Stage of each row:
[200, -1, -8, -74, 11, 14, -74, -24, 5, 81, 106, -84, 11, -26, 50, 124, -389, -149, -104, -51, -60, 121, 6, -2, 3, -121, 154, 29, 47, 139, -57, 15, -117, -32, -141, -11, -1, 124, 88, 51, 68, 66] : 13
[-13, 20, -204, 108, 29, -33, 35, -63, -69, -153, 28, 5, -30, -9, 77, -36, 83, -60, -48, -10, -8, -38, -61, 46, 41, -122, -141, -11, -104, 67, -78, 40, -28, 104, 28, -14, 66, 17, 4, -44, 29, -30] : 22
[13, -178, 127, -33, -118, 149, -218, 99, 80, 124, 21, -120, -117, -57, -90, 234, -56, 41, 163, -33, -38, -51, 11, -22, -114, 66, 180, -42, 190, -115, 94, -41, 73, 34, -85, 132, -247, 10, 34, 7, 39, 0] : 6
[30, -292, -76, -63, -143, 54, -92, -88, -232, 170, -139, -17, -50, -124, -242, -59, 215, -28, -124, 76, 69, -89, 75, 13, 63, 32, -126, 75, -65, -29, 147, -69, -156, -118, 184, -24, 71, 129, 166, 69, -2, 26] : 8
[-66, -205, 140, -31, -216, 160, -191, 107, 0, 161, -95, -102, -148, -78, -118, 157, -30, -40, 164, -31, 42, -175, 20, -85, -92, 57, 88, -7, 57, -114, 214, -119, -42, -79, -57, 86, -229, 55, 66, 31, -23, 28] : 7
[-3, 58, -230, 32, 64, 39, 65, -75, -28, -236, 100, -49, -55, -47, 57, 46, 24, -119, -42, 21, -50, -12, -57, 126, 52, -134, -49, 12, -141, 208, -147, 86, -10, 217, -47, -19, 28, 37, -45, -72, 36, -30] : 23
[-30, -88, -102, -48, 81, -91, -147, -46, -41, -35, 66, -68, -24, 106, -78, -104, -13, 45, 20, -9, 50, -129, -60, 22, -40, -30, -57, 27, 28, -13, 139, -13, -113, -33, -128, -29, 176, 95, 101, 11, -125, 121] : 15
[234, -118, 112, -85, -64, 157, -218, 21, 51, 72, 84, -164, -65, -78, -28, 330, -243, -66, -21, 1, -84, 144, 76, 18, -48, 31, 124, 19, 229, -2, -127, 40, 3, 5, -7, 118, -174, -1, -41, 47, 123, -65] : 8
[-71, -78, -210, 292, -88, -80, 9, -82, -224, -100, -166, 116, 12, -36, 64, -158, 487, 43, -115, -7, 77, -232, -41, -19, 28, -60, -446, -3, -185, -117, -28, 8, -28, 23, 359, 14, 102, 16, -7, -33, 110, -142] : 21
[-277, -25, -189, 92, 7, -169, -10, -16, -100, -148, -6, 67, -59, 81, 34, -205, 318, 115, 104, 28, 33, -209, -124, 107, 36, -38, -125, -49, -71, -75, 182, -70, 4, 116, -69, -15, 135, 54, 70, -79, -129, 80] : 22
[219, -120, -24, -118, 17, 31, -138, -91, -90, -49, 173, -78, 34, -114, 10, 234, 73, 48, -173, 125, -171, 183, 119, 299, 105, 43, 63, 58, 205, 102, -220, 113, 73, 190, 109, 116, 23, 93, -93, 5, 209, -104] : 10
[-138, -87, -60, 31, 15, -29, -147, 19, -17, -134, 61, -64, -59, 74, 9, -36, 182, 79, 125, -14, 29, -284, -47, 70, -58, -6, -111, 6, -3, -38, 142, -4, -3, 79, -81, 56, 70, 77, -43, -49, -60, 28] : 16
[-135, 159, 26, 80, -197, -47, 12, 88, -5, -9, -115, 13, -128, 29, 173, 104, -256, -190, 82, -31, 37, 118, -90, -80, 50, -62, 49, -80, 1, -104, 30, -211, -118, -87, -126, -11, -186, -69, 49, -15, -78, 42] : 28
[-7, -120, -173, -150, 38, 81, -39, -48, 29, 57, 61, -111, -115, -26, -250, 54, -106, -89, 62, 25, 0, 131, -18, 75, 20, -5, 154, -10, 37, 32, 34, -57, -65, 21, -177, -52, -80, -4, 219, 3, -113, 133] : 2
[-95, 73, -133, 153, 81, -206, -115, -39, -41, -190, 52, 50, 2, 127, 112, -48, 223, 189, 19, 14, -32, -43, -138, 113, -31, 13, -124, -72, 122, -145, -68, 22, 87, 174, 42, 55, 84, -32, -32, -74, 3, -37] : 23
[98, -229, -65, -81, 27, -45, -161, -64, -68, 112, 91, -26, -11, -37, -149, 64, 182, 194, -44, 94, -102, 204, 51, 174, 52, 94, 86, -28, 300, -144, -9, 15, 99, 70, 62, 90, 31, 2, 128, 17, 48, 12] : 6
[121, -47, 26, -65, 11, 23, -160, -13, 0, 1, 123, -91, 7, -26, 18, 163, -128, 0, -46, -3, -81, -17, 3, 105, -41, -15, 127, 28, 101, 89, -54, 52, -2, 105, -66, 65, -30, 132, -20, 1, 106, -1] : 12
[111, -87, 125, -153, -103, 130, -139, 66, 58, 145, 76, -140, -93, -78, -22, 246, -404, -141, 51, -28, -64, 82, 35, -5, -30, -38, 293, 10, 123, 80, 57, -56, -72, -32, -224, 48, -178, 103, 73, 48, 18, 80] : 9
[21, -148, -212, -75, 102, -103, -84, -154, -182, -149, 124, -17, 46, -6, -75, -88, 357, 126, -148, 136, -53, -50, 44, 296, 120, 16, -163, 75, 27, 80, -39, 86, -9, 156, 104, 14, 277, 134, -14, -26, 36, -9] : 14
[-50, -49, 31, -59, -41, -54, -110, 40, -16, 63, 76, -31, -20, 8, 36, 33, -118, 8, 57, -27, -42, -99, -37, 75, -20, -41, 182, -5, 44, 38, 153, -61, -36, 48, -194, 24, -11, 174, 86, -4, -4, 110] : 13
[146, 1, 97, 127, -99, -53, -204, 24, -41, 75, -57, -26, 20, 53, 143, 109, -182, -37, -71, -88, 29, -20, -11, -123, -73, -20, -132, -2, 119, -155, -46, -43, -103, -155, 95, 63, -40, 24, -11, 61, 98, -61] : 14
[42, -21, -378, 22, 208, -116, -56, -258, -171, -280, 20, -17, 8, 70, -220, -137, 366, 103, -215, 147, 46, 23, -106, 161, 35, 31, -310, 56, -50, 45, -213, 128, -69, 173, 228, -74, 288, -25, 17, -53, -53, -47] : 26
[110, -50, -169, 278, -26, 26, -45, -74, -106, -91, -103, 11, 7, -22, 60, -31, 204, -50, -128, -81, 74, -162, -37, -134, -59, -106, -405, 8, -143, -58, -141, 88, -53, -21, 309, 22, 44, -26, -39, -2, 144, -166] : 20
[-51, -8, -379, 13, 83, -219, 102, -228, -275, -168, -18, 108, 24, 3, -69, -234, 343, 33, -245, 165, -2, 135, -53, 230, 215, -48, -238, 28, -102, 54, -98, 1, -106, 107, 165, -114, 314, 42, 125, -33, -52, 24] : 25
[169, -57, -238, 64, 251, -66, -96, -123, 27, -132, 201, -60, 59, 78, -29, -47, 63, 121, -89, -36, -59, 21, -71, 65, -63, -95, -80, -3, 85, 58, -141, 196, 60, 159, 1, 20, 199, 25, 37, -32, 63, -3] : 18
[86, 58, -199, 207, 100, -99, -89, -114, -45, -39, -87, 23, 18, 91, -82, -99, -5, 34, -119, -85, 90, -85, -204, -177, -163, -71, -168, -25, -75, -60, -101, 63, -87, 15, 138, -69, 66, -5, 131, -8, 9, -13] : 24
[-87, 43, -229, 121, 11, -159, 74, -81, -128, -26, -53, 107, -2, 12, 19, -173, 90, -6, -78, -13, 15, -19, -141, 13, 41, -119, -47, -39, -132, 14, 32, -42, -62, 70, 6, -87, 97, 74, 181, -35, -24, 69] : 24
[-102, 3, -200, 167, -27, -82, -33, -91, -133, -66, -164, 57, -40, 39, -119, -127, 253, 35, -65, 11, 115, -138, -154, -65, -52, -6, -212, -17, -139, -93, 0, -39, -85, 31, 177, -56, 44, 0, 102, -42, -40, -15] : 27
[101, -169, 53, -31, 9, -92, -306, -45, -73, 55, 58, -40, 19, 44, -83, 100, 172, 248, -48, 74, -62, 34, 14, 133, -49, 156, -10, -2, 330, -201, -19, 23, 67, 48, 121, 127, 45, 35, 6, 23, 68, -42] : 9
[-133, -136, 243, -26, -269, 190, -158, 220, 98, 195, -29, -96, -164, -114, 17, 263, -168, -57, 288, -87, -36, -199, -2, -62, -119, 13, 329, -63, 72, -65, 262, -146, 58, 25, -228, 135, -394, 103, 42, -8, 33, 53] : 7
[-106, -72, -95, 138, 23, -61, -76, 24, -15, -73, 76, 18, 0, 25, 76, -56, 257, 138, 89, -60, -29, -250, -71, 71, -61, -61, -44, -42, -14, -34, 97, 43, 111, 168, -22, 76, 31, 96, 1, -73, 70, -4] : 17
[76, 59, -272, 67, 70, 28, 62, -142, -85, -174, 6, -24, -25, -56, -51, 11, 31, -126, -163, 24, 0, 20, -93, 47, 16, -118, -105, 29, -185, 192, -212, 97, -74, 165, 95, -69, 44, 33, 21, -47, 64, -51] : 25
[111, 68, -184, 188, 146, -230, -140, -122, -59, -59, -29, 47, 50, 175, 0, -124, -6, 121, -139, -44, 54, 75, -178, -108, -95, -32, -214, -50, 114, -184, -131, 45, -68, -35, 129, -38, 172, -67, 118, 13, -26, -5] : 23
[-227, -125, -255, 120, 81, -154, -51, -68, -123, -162, 10, 53, -25, 90, -61, -272, 499, 197, 68, 26, 59, -296, -106, 98, -4, -22, -249, -21, -83, -89, 175, 13, 27, 128, 36, -6, 233, 60, 66, -76, -102, 44] : 20
[37, -76, -24, 40, 19, -97, -212, -38, -75, -42, 29, -34, 19, 80, 7, -5, 113, 110, -45, 3, 15, -121, -24, 50, -49, 37, -147, 19, 112, -104, 13, 13, -39, 0, 69, 54, 110, 67, -15, 10, 24, -18] : 14
[-164, -56, -96, 114, -92, -21, 62, 69, -36, 57, -26, 41, -56, -22, 92, -127, 8, -82, 113, -112, 33, -220, -70, -71, 1, -180, 17, -44, -181, 30, 242, -89, -50, -9, -157, -24, -10, 130, 151, -24, -32, 112] : 18
[93, -81, -57, 14, 66, -17, -171, -51, -26, -6, 65, -70, 20, 34, -64, 19, -9, 52, -52, -38, 4, -143, -52, 8, -102, -26, -22, 33, 27, 32, 4, 70, -40, 50, 1, 23, 70, 122, 38, 3, 48, 17] : 14
[134, -14, -154, 150, 36, 110, 0, -30, 23, -100, 48, -73, -25, -41, 76, 64, -78, -140, -47, -110, 3, -84, -32, -96, -61, -179, -142, 7, -130, 115, -130, 114, -32, 54, 39, 14, -19, 14, -22, -19, 113, -72] : 19
[-120, -269, -45, -154, -143, 124, -50, 19, -89, 74, 14, -69, -139, -147, -171, 69, 199, -14, 98, 107, -39, -34, 93, 175, 106, 43, 108, 15, 27, 16, 189, -90, 4, 61, -72, 53, -78, 84, 94, -7, -47, 63] : 6
[121, -110, 32, -103, -3, 83, -225, -21, 12, 112, -18, -160, -63, 37, -199, 61, -326, -104, -10, -64, 93, -145, -58, -159, -161, -18, 62, 67, -5, 52, 117, -19, -216, -138, -124, -43, -2, 127, 129, 76, -88, 115] : 11
[-198, -97, -300, 108, 31, -44, 40, -96, -159, -198, -40, 30, -55, -7, -91, -218, 454, 38, 2, 39, 73, -309, -88, 89, 29, -72, -272, 22, -252, 61, 98, 27, -40, 149, 88, -48, 174, 86, 39, -77, -64, 8] : 22
[-85, -121, -297, -53, 135, -78, 84, -100, -99, -154, 208, 13, 15, -47, -8, -145, 315, 82, -30, 75, -107, -57, 4, 308, 145, -119, 16, 16, -78, 197, 50, 89, 76, 266, -103, -7, 231, 162, 64, -82, 16, 75] : 17
[45, -156, -66, -15, -1, -8, -161, -26, -12, 49, 57, -39, -47, -13, -113, 126, 177, 146, 26, 56, -73, 167, 23, 145, 13, 110, 35, -55, 270, -196, -68, -9, 116, 82, 68, 100, -93, -75, 77, -12, 50, -34] : 3
[-123, 2, -28, 114, -42, -110, -42, 89, 32, 67, -1, 24, -51, 96, 136, -106, -154, -18, 143, -135, 41, -110, -110, -130, -53, -134, 32, -82, 4, -113, 227, -115, -60, -94, -219, -6, 5, 46, 158, -1, -99, 139] : 18
[89, -200, -203, -218, 135, -45, -58, -118, -34, 33, 214, -63, -35, -37, -202, 43, 91, 121, -48, 149, -147, 378, 64, 303, 155, 49, 188, -18, 287, -5, -56, 28, 80, 136, -105, 23, 96, -16, 186, -2, -42, 100] : 4
